[[115 118 104 119 136]
 [121 122 117 117 133]]
=>
[[118 104]
 [122 117]]

[[131 128 142 128]
 [124 104 121 125]
 [132 110 128 122]
 [138 121 147 123]]
=>
[[128 142]
 [104 121]]

[[111 126 136 141]
 [134 141 111 110]
 [142 117 110 128]
 [104 137 139 141]]
=>
[[126 136]
 [141 111]]

[[126 120 121 131 126]
 [146 101 132 106 115]
 [133 130 104 134 133]]
=>
[[120 121]
 [101 132]]

[[155 137 123 129]
 [110 121 127 130]
 [128 130 128 126]
 [138 128 127 121]
 [104 123 124 135]]
=>
[[137 123]
 [121 127]]

[[126 137 143 103 132]
 [132 110 105 103 120]]
=>
[[137 143]
 [110 105]]

[[130 137  99]
 [125 125 107]
 [119 110 107]
 [128 133  98]]
=>
[[137  99]
 [125 107]]

[[129 127 152 145]
 [126 128 109 114]
 [131 135 108 109]
 [127 148 130 127]
 [117 118 139 141]]
=>
[[127 152]
 [128 109]]

[[155 126 112]
 [118 110 133]
 [114 130 135]
 [127 122 128]
 [131 149 126]]
=>
[[126 112]
 [110 133]]
---
[[141 133 132 115 157 133 125 132 122 132 132 133 133 124]
 [137 130 131 136 121 130 126 132 154 130 131 130 116 125]]
=>
[[137 130 131 136 121 130 126 132 154 130 131 130 116 125]
 [141 133 132 115 157 133 125 132 122 132 132 133 133 124]]

[[102 140 120 122 119 119 113 108 100 109 110 123 142 128]
 [136 121 111 110 110 114 134 133 137 116 115 109 148 108]
 [121 109 146 149 147 144 129 128 120 140 139 146 118 133]
 [136 157 132 120 119 130 108 112 141 113 148 130 109 145]]
=>
[[136 121 111 110 110 114 134 133 137 116 115 109 148 108]
 [102 140 120 122 119 119 113 108 100 109 110 123 142 128]
 [136 157 132 120 119 130 108 112 141 113 148 130 109 145]
 [121 109 146 149 147 144 129 128 120 140 139 146 118 133]]

[[136 139 113 127 132 119 130 120]
 [144 143 110 129 129 121 133 127]
 [128 138 127 123 135 109 120 112]
 [138 134 107 132 127 133 139 129]
 [138 136 115 130 128 127 134 128]
 [141 145 104 127 134 113 132 114]]
=>
[[141 145 104 127 134 113 132 114]
 [138 134 107 132 127 133 139 129]
 [144 143 110 129 129 121 133 127]
 [136 139 113 127 132 119 130 120]
 [138 136 115 130 128 127 134 128]
 [128 138 127 123 135 109 120 112]]

[[125 126 114 130 109 134]
 [130 112 117 131 114 123]
 [126 127 108 135 108 125]
 [107 127 144 136 107 127]
 [132 132 138 127 145 132]
 [120 117 125 129 112 122]
 [114 130 120 133 102 127]
 [122 151 134 123 140 124]
 [139 108 123 119 142 134]
 [122 150 132 126 138 121]
 [115 155 137 125 134 131]]
=>
[[126 127 108 135 108 125]
 [125 126 114 130 109 134]
 [130 112 117 131 114 123]
 [114 130 120 133 102 127]
 [139 108 123 119 142 134]
 [120 117 125 129 112 122]
 [122 150 132 126 138 121]
 [122 151 134 123 140 124]
 [115 155 137 125 134 131]
 [132 132 138 127 145 132]
 [107 127 144 136 107 127]]

[[111 113 121 128]
 [133 138 138 136]
 [127 131 124 133]
 [112 115 120 125]
 [144 137 137 130]
 [123 123 119 129]
 [143 122 136 150]]
=>
[[123 123 119 129]
 [112 115 120 125]
 [111 113 121 128]
 [127 131 124 133]
 [143 122 136 150]
 [144 137 137 130]
 [133 138 138 136]]

[[121 101 117]
 [113 124 150]
 [104 140 151]
 [124 137 103]
 [111 152 104]]
=>
[[124 137 103]
 [111 152 104]
 [121 101 117]
 [113 124 150]
 [104 140 151]]

[[139 137 128 124 111 137 124 127 129 133 136]
 [119 125 133 130 131 133 134 135 127 125 119]
 [139 141 118 125 119 119 155 132 146 114 132]]
=>
[[139 141 118 125 119 119 155 132 146 114 132]
 [139 137 128 124 111 137 124 127 129 133 136]
 [119 125 133 130 131 133 134 135 127 125 119]]

[[126 130 127 103 120]
 [113 113 122 113 131]
 [140 133 130 123 105]
 [122 133 117 105 129]]
=>
[[122 133 117 105 129]
 [113 113 122 113 131]
 [126 130 127 103 120]
 [140 133 130 123 105]]

[[105 129 111 106 154 153 146 144 152 152 104]
 [103 118 107 110 150 154 149 149 151 151 101]
 [105 109 121 148 119 122 135 114 153 148 105]
 [123 132 153 110 106 151 105 103 150 151 103]
 [104 112 133 152 104 105 130 108 151 148 125]
 [113 111 148 128 105 136 114 105 151 153 104]]
=>
[[103 118 107 110 150 154 149 149 151 151 101]
 [105 129 111 106 154 153 146 144 152 152 104]
 [105 109 121 148 119 122 135 114 153 148 105]
 [104 112 133 152 104 105 130 108 151 148 125]
 [113 111 148 128 105 136 114 105 151 153 104]
 [123 132 153 110 106 151 105 103 150 151 103]]
